Below are the code and all the weights of a small trained network. Each question names an input and a class and asks about switching units off, where a switched-off unit gives its printed mean instead of its output.

import numpy as np


def w(rows, s, z=0):
    codes = np.array(rows[::2]) - 128.0
    scale = np.full(codes.shape[1], s)
    scale[-1] = z or s
    return codes * scale


def norm(h):
    return h / np.sqrt((h * h).mean(-1, keepdims=True) + 1e-5)


def f(y):
    return np.maximum(y, 0)


def log_softmax(a):
    a = a - a.max(-1, keepdims=True)
    return a - np.log(np.exp(a).sum(-1, keepdims=True))


def net(x, mask):
    res = np.array(x, float).reshape(1, 3) / 4 @ E
    u = 0
    for l in range(2):
        y = f(norm(res) @ A[l][:, :-1].T + A[l][:, -1])
        res = res + np.where(mask[u : u + 10], y, B[l][:, -1]) @ B[l][:, :-1]
        u += 10
    return log_softmax(norm(res)[-1] @ U[:, :-1].T + U[:, -1])


A, B = {}, {}
E = w([
[141,157,181,55,34,92,135,34,126,120,81],'x0',
[91,67,204,129,54,211,71,150,148,68,156],'x1',
[3,76,110,57,187,186,169,126,137,172,28],'x2',
],0.0045)
A[0] = w([
[149,71,205,174,212,177,149,200,82,162,162,41],'L0N0',
[208,175,104,164,123,199,159,229,166,140,175,107],'L0N1',
[201,153,135,128,131,58,209,162,134,141,187,80],'L0N2',
[146,46,38,134,253,51,201,182,58,104,190,116],'L0N3',
[208,192,62,140,179,221,65,198,163,105,196,78],'L0N4',
[186,203,149,145,75,110,113,124,70,98,154,86],'L0N5',
[127,15,223,86,112,180,7,193,112,141,177,32],'L0N6',
[155,172,149,20,67,42,128,75,139,116,231,82],'L0N7',
[138,99,111,188,177,208,243,209,120,7,91,89],'L0N8',
[44,111,159,118,165,148,207,65,173,153,86,254],'L0N9',
],0.0028,0.0035)
B[0] = w([
[181,127,146,181,79,157,137,184,246,216,127,151],'L0N0',
[43,121,166,128,122,119,85,121,126,144,93,166],'L0N1',
[59,35,128,128,77,145,145,150,106,79,176,164],'L0N2',
[194,136,228,94,73,171,144,175,201,179,126,189],'L0N3',
[86,109,143,48,158,131,43,110,118,175,14,168],'L0N4',
[60,151,142,83,159,80,109,217,39,101,115,177],'L0N5',
[76,97,106,127,24,195,222,135,163,56,177,172],'L0N6',
[2,26,150,123,172,200,75,173,72,195,123,188],'L0N7',
[113,207,145,153,88,36,87,186,210,184,102,164],'L0N8',
[126,111,110,202,22,37,23,177,121,119,164,253],'L0N9',
],0.0033,0.0047)
A[1] = w([
[171,166,134,147,75,115,100,103,187,168,125,91],'L1N0',
[99,136,155,49,82,121,132,92,115,90,92,164],'L1N1',
[254,145,105,197,99,112,100,122,96,93,214,101],'L1N2',
[115,129,88,163,220,161,135,181,156,131,169,24],'L1N3',
[94,90,172,124,36,145,132,194,109,143,143,223],'L1N4',
[183,156,189,53,120,111,146,20,112,121,83,5],'L1N5',
[140,147,84,117,115,51,141,164,169,181,104,197],'L1N6',
[176,177,80,128,215,85,250,80,108,174,130,29],'L1N7',
[49,73,83,87,148,163,171,128,188,184,48,86],'L1N8',
[126,102,126,175,163,169,140,154,146,92,151,123],'L1N9',
],0.006,0.0016)
B[1] = w([
[130,134,95,97,147,107,162,146,74,165,169,160],'L1N0',
[176,145,146,202,174,130,118,209,165,180,148,203],'L1N1',
[53,136,141,98,162,109,93,90,96,116,26,197],'L1N2',
[210,132,193,147,52,78,88,132,179,203,102,167],'L1N3',
[137,130,64,101,172,129,196,84,135,138,128,253],'L1N4',
[196,94,154,188,153,167,85,222,240,199,106,177],'L1N5',
[89,66,104,100,138,192,181,112,140,93,165,210],'L1N6',
[81,91,144,133,34,255,152,96,175,29,176,181],'L1N7',
[163,196,173,129,138,65,59,83,26,57,133,220],'L1N8',
[191,151,164,104,112,127,179,88,126,157,109,158],'L1N9',
],0.0056,0.0077)
U = w([
[183,116,183,161,117,122,103,194,192,232,102,169],'0',
[82,147,161,119,160,71,58,93,5,74,71,160],'1',
[86,82,134,129,70,229,183,103,169,46,160,168],'2',
[135,121,25,93,188,105,221,125,103,160,180,150],'3',
[142,169,87,170,139,128,142,157,93,100,165,1],'4',
[133,182,70,164,125,122,126,154,111,104,171,40],'5',
],0.013,0.0046)

Each question gives the input, the list of numbers given to net, and the class t.
The units are the neurons (one row each of A and B). Each row of codes is followed by its name. A weight is (code - 128) times the scale printed after its matrix; where a second scale follows, it is the last column's (A, B and U).
mask holds one flag per neuron, layer by layer. A switched-off neuron (its flag False) gives its mean, the last column of its row in B, instead of its output. The means were averaged over made-up inputs and are rounded, as every weight is.
A unit's drop is (log p(t) with every unit on - log p(t) with that unit switched off) / (log p(t) with every unit on - log p(t) with every unit switched off).
The circuit of an input: a set's keep is (log p(t) with only the set's units on - log p(t) with every unit switched off) / (log p(t) with every unit on - log p(t) with every unit switched off). Starting from the 12 units with the biggest drops (on a tie, the unit counted first), units are removed one at a time, each time the one whose removal leaves the highest keep (on an exact tie, the one counted first), for as long as the keep stays at least 0.8.
units of the circuit, in order: the units of the circuit, biggest drop first
k most important neurons: the k neurons with the biggest drops, biggest first
k most important neurons of layer l: the k neurons of layer l with the biggest drops, biggest first
input [-6,-2,4], class 0: units of the circuit, in order : [L1N3]
input [0,-6,6], class 1: 3 most important neurons of layer 1 : [L1N8, L1N4, L1N5]
input [5,-5,-4], class 0: 3 most important neurons of layer 0 : [L0N9, L0N7, L0N2]
input [-2,-5,-4], class 2: 2 most important neurons : [L0N9, L1N7]
input [3,-2,-2], class 3: 2 most important neurons : [L0N7, L1N8]
input [-2,-2,-1], class 3: 2 most important neurons : [L0N3, L1N7]
input [5,5,0], class 0: 2 most important neurons : [L1N1, L1N7]
input [-3,-2,4], class 1: 4 most important neurons : [L1N8, L1N5, L1N1, L1N3]
input [-7,8,8], class 1: 4 most important neurons of layer 1 : [L1N8, L1N7, L1N6, L1N5]
input [0,-7,-6], class 2: units of the circuit, in order : [L1N7, L0N9]
input [-5,3,6], class 1: 3 most important neurons : [L1N8, L1N5, L1N1]
input [3,-1,-3], class 3: 4 most important neurons : [L0N7, L1N8, L0N9, L1N4]
input [8,7,-2], class 0: 4 most important neurons of layer 1 : [L1N1, L1N7, L1N6, L1N5]
input [7,-7,-2], class 0: 4 most important neurons : [L1N5, L1N1, L1N4, L0N7]
input [-6,-8,6], class 2: 2 most important neurons of layer 1 : [L1N7, L1N6]
input [4,0,-8], class 1: units of the circuit, in order : [L1N2]
input [-3,-2,-2], class 3: units of the circuit, in order : [L1N1, L1N6]
input [1,2,3], class 3: 3 most important neurons of layer 1 : [L1N4, L1N2, L1N7]
input [-6,-1,5], class 0: 2 most important neurons of layer 1 : [L1N3, L1N2]
input [6,2,-8], class 1: units of the circuit, in order : [L1N2]
input [1,-1,2], class 3: 2 most important neurons : [L0N9, L1N7]
input [2,-1,3], class 3: 2 most important neurons : [L0N9, L0N7]
input [8,4,-8], class 0: 2 most important neurons : [L1N5, L1N8]
input [-8,-2,-8], class 0: 2 most important neurons of layer 1 : [L1N3, L1N8]
input [-6,0,-5], class 0: 2 most important neurons of layer 1 : [L1N8, L1N3]
